K_615: [.42, -.47, .55, .49, -.48, -.50, -.47, -.24]
K_480: [-.46, .42, -.68, -.62, .43, .61, .46, .30]
K_266: [.43, -.47, .57, .50, -.48, -.52, -.49, -.26]
K_78: [.31, .24, .21, .11, .16, .38, .07, .19]
K_368: [-.70, .42, -.91, -.84, .42, .54, .41, .16]
K_838: [.41, -.44, .54, .47, -.46, -.49, -.47, -.25]
K_468: [-.55, .34, -.76, -.73, .31, .49, .29, .12]
K_408: [.41, -.44, .54, .47, -.46, -.49, -.70, -.25]
has: [.55, .49, -.48]
yes
has: [-.44, .54, .48]
no

K_881: [.09, .03, .40, -.01]
K_494: [.38, -.01, .61, .00]
K_523: [.15, .20, .19, .96]
after: [.38]
[-.01]
count K_494: [.00]
1
count K_523: [.19]
1
after: [.40]
[-.01]
has: [.03, .41]
no

K_903: [-.04, -.05, .16, .56]
K_941: [-.04, -.34, -.04, -.04]
K_46: [-.33, -.33, -.33, -.33]
K_619: [.82, .64, -.19, .64]
K_314: [.82, .64, -.12, -.08]
K_826: [-.48, -.42, .40, -.55]
K_235: [-.06, .09, .33, -.97]
count K_619: [.64]
2
after: [.33]
[-.97]
has: [.82, .64, -.12]
yes
has: [-.33, -.33, -.33]
yes
count K_941: [-.04]
3
has: [.40, -.54]
no
count K_46: [-.32]
0

K_136: [.01, -.01, -.34, -.04, -.03, -.07, .06, .14, -.07, -.17, .05, .04, .09, -.07, -.59, .05, .03, .03, -.21, .11, -.15, .00, .23, .41, .28, .61, .60, -.31, -.36, .09, -.23, -.21]
K_263: [.10, .04, -.16, .18, -.20, -.02, .37, .30, .39, .11, .11, -.01, .24, -.28, .05, -.12, .27, .04, -.15, .10, -.24, .24, -.26, -.63, -.40, -.38, -.24, .49, .07, -.61, .18, .34]
K_252: [.10, .04, -.16, .18, -.20, -.02, .37, .56, .39, .11, .11, -.01, .24, -.28, .05, -.12, .27, .04, -.15, .10, -.24, .00, .20, .38, .26, .57, .57, -.30, -.34, .09, -.23, -.21]
K_978: [-.10, .00, .38, .00, -.05, .06, -.10, -.21, .14, .14, -.15, -.06, -.10, -.07, .77, -.15, .17, -.08, .22, -.13, .13, .02, -.35, -.54, -.39, -.81, -.86, .33, .39, -.17, .25, .25]
K_887: [.10, .04, -.16, .18, -.20, -.02, .37, .30, .39, .11, .11, -.01, .24, -.28, .05, -.12, .27, .04, -.15, .10, -.24, .24, -.26, -.63, -.40, -.38, -.24, .49, .16, -.61, .18, .34]
K_834: [.02, -.04, -.37, -.02, -.08, -.10, .10, .16, -.04, -.15, .06, .00, .09, -.11, -.58, .01, -.11, .01, -.25, .08, -.21, .00, .14, .38, .25, .54, .55, -.32, -.33, .13, -.24, -.25]
after: [-.36]
[.09]
after: [-.33]
[.13]

K_790: [-.07, -.16, .45, .10, .07]
K_968: [-.13, -.21, -.41, -.39, -.19]
K_759: [-.13, .02, .10, .00, -.13]
K_720: [-.07, -.66, -.33, -.40, .31]
K_819: [-.48, -.07, -.84, -.71, .05]
K_618: [-.39, .38, .88, -.40, .37]
K_377: [-.42, .06, .07, -.40, .07]
K_445: [-.36, -.43, -.33, -.71, .05]
K_605: [.16, .02, .19, .20, .25]
after: [-.16]
[.45]
count K_445: [.05]
1
count K_377: [-.40]
1
has: [-.42, .06, .07]
yes

